Below are the code and all the weights of a small trained network. Each question names an input and a target symbol and asks about switching units off, where a switched-off unit gives its printed mean instead of its output.

import numpy as np


def w(rows, s, z=0):
    codes = np.array(rows[::2]) - 128.0
    scale = np.full(codes.shape[1], s)
    scale[-1] = z or s
    return codes * scale


def norm(h):
    return h / np.sqrt((h * h).mean(-1, keepdims=True) + 1e-5)


def f(y):
    return y / 2 * (1 + np.tanh(0.7978845608 * (y + 0.044715 * y**3)))


def softmax(a):
    e = np.exp(a - a.max(-1, keepdims=True))
    return e / e.sum(-1, keepdims=True)


def log_softmax(a):
    a = a - a.max(-1, keepdims=True)
    return a - np.log(np.exp(a).sum(-1, keepdims=True))


def net(x, mask):
    ids = ['αβδζηθμξπστψω'.index(c) for c in x.split()]
    T = len(ids)
    res = E[ids] + P[:T]
    r = norm(res)
    for j in range(2):
        rows = slice(3 * j, 3 * j + 3)
        q, k, v = (r @ M[0][rows].T for M in (Q, K, V))
        z = softmax(np.where(np.tri(T) > 0, q @ k.T / 3**0.5, -1e9)) @ v
        o = O[0][rows]
        res = res + np.where(mask[j], z, o[:, -1]) @ o[:, :-1]
    y = f(norm(res) @ A[0][:, :-1].T + A[0][:, -1])
    res = res + np.where(mask[2:18], y, B[0][:, -1]) @ B[0][:, :-1]
    return log_softmax(norm(res)[-1] @ U[:, :-1].T + U[:, -1])


Q, K, V, O, A, B = {}, {}, {}, {}, {}, {}
E = w([
[116,161,149,178,130,189,126,110,40,163,171],'α',
[129,209,128,166,129,120,159,119,84,33,82],'β',
[79,94,142,62,146,33,134,90,115,94,198],'δ',
[113,36,126,89,126,118,144,110,135,133,116],'ζ',
[159,129,253,110,164,182,135,145,135,104,69],'η',
[122,138,94,126,116,129,185,184,111,136,24],'θ',
[93,114,162,137,191,177,170,95,150,11,122],'μ',
[93,137,90,160,253,179,119,106,149,157,85],'ξ',
[100,127,111,60,148,101,130,140,159,157,142],'π',
[136,121,185,186,198,84,173,123,162,165,174],'σ',
[189,191,107,102,125,70,158,83,135,167,134],'τ',
[29,141,183,104,94,117,151,57,224,146,95],'ψ',
[162,121,122,171,74,117,48,80,113,165,134],'ω',
],0.019)
P = w([
[107,132,151,188,251,2,134,100,68,84,50],'0',
[113,165,170,150,243,63,197,96,100,108,74],'1',
[147,153,151,121,239,101,186,123,124,117,107],'2',
[123,136,124,103,189,154,186,80,140,170,164],'3',
[103,164,154,113,189,151,180,53,120,160,170],'4',
[101,174,168,109,185,169,199,32,119,187,170],'5',
],0.0071)
Q[0] = w([
[96,126,110,91,88,134,99,150,171,133,134],'H0',
[94,100,130,79,177,113,130,145,119,161,139],'H0',
[98,131,195,145,218,132,254,65,94,114,94],'H0',
[137,170,155,112,187,159,223,111,122,154,71],'H1',
[151,67,101,136,58,148,55,153,148,92,118],'H1',
[119,114,125,186,176,149,145,76,115,131,100],'H1',
],0.046)
K[0] = w([
[135,112,161,89,152,111,156,108,188,78,82],'H0',
[192,169,139,143,72,102,151,80,176,155,128],'H0',
[116,144,106,166,74,183,85,61,119,221,226],'H0',
[82,77,98,81,167,115,201,80,159,174,172],'H1',
[149,144,141,253,158,160,126,131,116,133,79],'H1',
[134,59,125,110,108,79,88,110,171,175,119],'H1',
],0.035)
V[0] = w([
[126,101,87,72,122,176,68,34,27,166,123],'H0',
[113,216,56,118,212,118,35,149,211,174,132],'H0',
[168,175,135,39,123,108,75,50,180,77,81],'H0',
[159,167,185,255,142,176,97,130,211,128,83],'H1',
[188,173,91,181,79,57,172,140,86,97,246],'H1',
[64,225,147,84,111,87,59,190,221,192,153],'H1',
],0.0097)
O[0] = w([
[86,175,126,110,121,116,2,204,182,128,143,71],'H0',
[183,122,71,154,137,160,143,156,154,109,125,172],'H0',
[207,152,121,137,130,96,130,131,233,100,77,7],'H0',
[51,234,134,205,115,142,73,103,138,185,125,89],'H1',
[129,165,120,78,175,77,177,108,42,137,156,2],'H1',
[128,75,50,140,60,121,204,112,186,145,164,88],'H1',
],0.0077,0.0051)
A[0] = w([
[108,183,101,118,77,161,149,64,137,12,158,118],'N0',
[196,214,160,134,38,215,153,161,94,139,123,71],'N1',
[129,147,88,89,64,129,151,205,76,181,8,9],'N2',
[161,131,56,150,72,107,33,98,10,117,126,178],'N3',
[166,160,178,105,155,182,120,164,153,182,196,61],'N4',
[138,167,95,39,161,84,177,147,114,114,182,93],'N5',
[58,153,143,126,101,164,126,213,106,156,189,33],'N6',
[69,162,206,41,70,143,161,104,164,99,96,172],'N7',
[125,202,53,137,124,174,153,124,128,144,90,4],'N8',
[154,204,121,153,91,74,115,87,113,105,126,38],'N9',
[121,147,123,90,145,214,112,108,139,43,172,86],'N10',
[149,25,99,134,60,134,71,120,80,92,78,49],'N11',
[150,148,133,196,119,93,155,213,101,172,218,127],'N12',
[187,213,42,101,73,98,179,150,109,161,117,18],'N13',
[118,203,103,50,99,124,90,217,177,122,156,177],'N14',
[229,138,72,101,39,72,45,13,75,216,110,81],'N15',
],0.015,0.0042)
B[0] = w([
[54,123,108,130,107,82,169,162,88,56,82,174],'N0',
[127,135,145,47,94,249,92,119,95,138,155,168],'N1',
[53,45,107,77,130,126,181,106,220,198,63,159],'N2',
[109,151,85,114,36,98,156,109,32,144,32,196],'N3',
[141,99,189,157,173,120,146,37,80,136,108,212],'N4',
[158,152,71,121,120,111,49,24,135,118,119,238],'N5',
[134,35,68,45,126,109,56,126,105,91,183,247],'N6',
[171,127,158,55,48,157,117,117,163,76,157,254],'N7',
[115,41,97,235,167,125,106,91,124,129,179,176],'N8',
[173,77,122,153,120,136,152,163,45,174,149,164],'N9',
[77,146,134,86,183,125,156,164,138,195,78,202],'N10',
[151,176,159,83,151,129,118,242,102,127,211,186],'N11',
[94,161,148,194,108,124,189,121,166,136,216,245],'N12',
[143,221,57,77,156,189,167,204,132,77,226,170],'N13',
[124,192,146,131,115,96,200,113,130,191,167,195],'N14',
[187,165,198,105,112,28,130,208,231,236,77,174],'N15',
],0.016,0.0047)
U = w([
[33,91,140,98,116,91,148,117,172,77,67,33],'α',
[137,254,136,154,123,88,149,125,151,204,148,201],'β',
[96,113,46,133,215,208,57,127,154,193,79,206],'δ',
[104,100,123,125,152,161,192,99,25,137,191,250],'ζ',
[79,111,129,89,115,55,32,119,112,127,165,200],'η',
[154,91,156,222,184,83,110,77,154,127,187,93],'θ',
[78,204,89,139,112,112,140,164,67,52,72,72],'μ',
[182,129,133,165,72,72,134,153,80,172,57,21],'ξ',
[159,114,225,83,161,166,120,155,125,107,95,191],'π',
[210,155,57,71,158,93,140,75,140,120,129,28],'σ',
[134,162,174,131,47,195,90,63,150,88,115,39],'τ',
[138,62,63,110,64,160,188,147,201,137,124,202],'ψ',
[201,144,98,113,155,124,119,225,142,110,186,60],'ω',
],0.0063,0.0019)

Each question gives the input, a string of symbols that net reads in full, and the target symbol t.
The units are the heads (3 rows each of Q, K, V and O) and the neurons (one row each of A and B). Each row of codes is followed by its name. A weight is (code - 128) times the scale printed after its matrix; where a second scale follows, it is the last column's (O, A, B and U).
mask holds one flag per unit, heads first, then neurons. A switched-off unit (its flag False) gives its mean, the last column of its rows in O or B, instead of its output. The means were averaged over made-up inputs and are rounded, as every weight is.
A unit's drop is (log p(t) with every unit on - log p(t) with that unit switched off) / (log p(t) with every unit on - log p(t) with every unit switched off).
The circuit of an input: a set's keep is (log p(t) with only the set's units on - log p(t) with every unit switched off) / (log p(t) with every unit on - log p(t) with every unit switched off). Starting from the 12 units with the biggest drops (on a tie, the unit counted first), units are removed one at a time, each time the one whose removal leaves the highest keep (on an exact tie, the one counted first), for as long as the keep stays at least 0.8.
units of the circuit, in order: the units of the circuit, biggest drop first
most important unit: the unit with the biggest drop
top k neurons: the k neurons with the biggest drops, biggest first
heads that matter: for each layer, one digit per head in row order, 1 if its drop is at least 0.15 and else 0, layers parted by /
drop of u: that unit's drop, to one decimal
input ω η ζ, target ω: heads that matter : 01
input β ψ μ μ, target α: heads that matter : 00
input θ β π η, target ψ: heads that matter : 11
input ξ ξ ω μ, target β: units of the circuit, in order : [H0, N14]
input ξ σ δ, target σ: most important unit : N5
input η ω β σ, target β: units of the circuit, in order : [N14, H0]
input σ μ η δ, target σ: units of the circuit, in order : [N5, H1]
input σ ψ σ η, target τ: heads that matter : 01
input ψ ζ μ δ β, target σ: units of the circuit, in order : [H1, N5]
input α σ ξ μ, target η: heads that matter : 11
input ξ η α, target η: heads that matter : 10
input ψ η ξ, target θ: heads that matter : 00
input η ζ μ μ β μ, target π: heads that matter : 01
input ψ η σ ζ, target ω: most important unit : N11
input τ θ η ζ δ ω, target ξ: top 3 neurons : [N3, N15, N9]
input θ η θ η μ, target α: top 2 neurons : [N0, N10]
input β β μ μ π η, target ψ: drop of H1 : 1.0
input ζ β β, target π: drop of N7 : 0.1
input θ ω ω, target ξ: drop of N3 : 0.3
input ξ β μ α θ θ, target η: drop of N2 : -0.1
input π π ξ ζ, target π: most important unit : H1
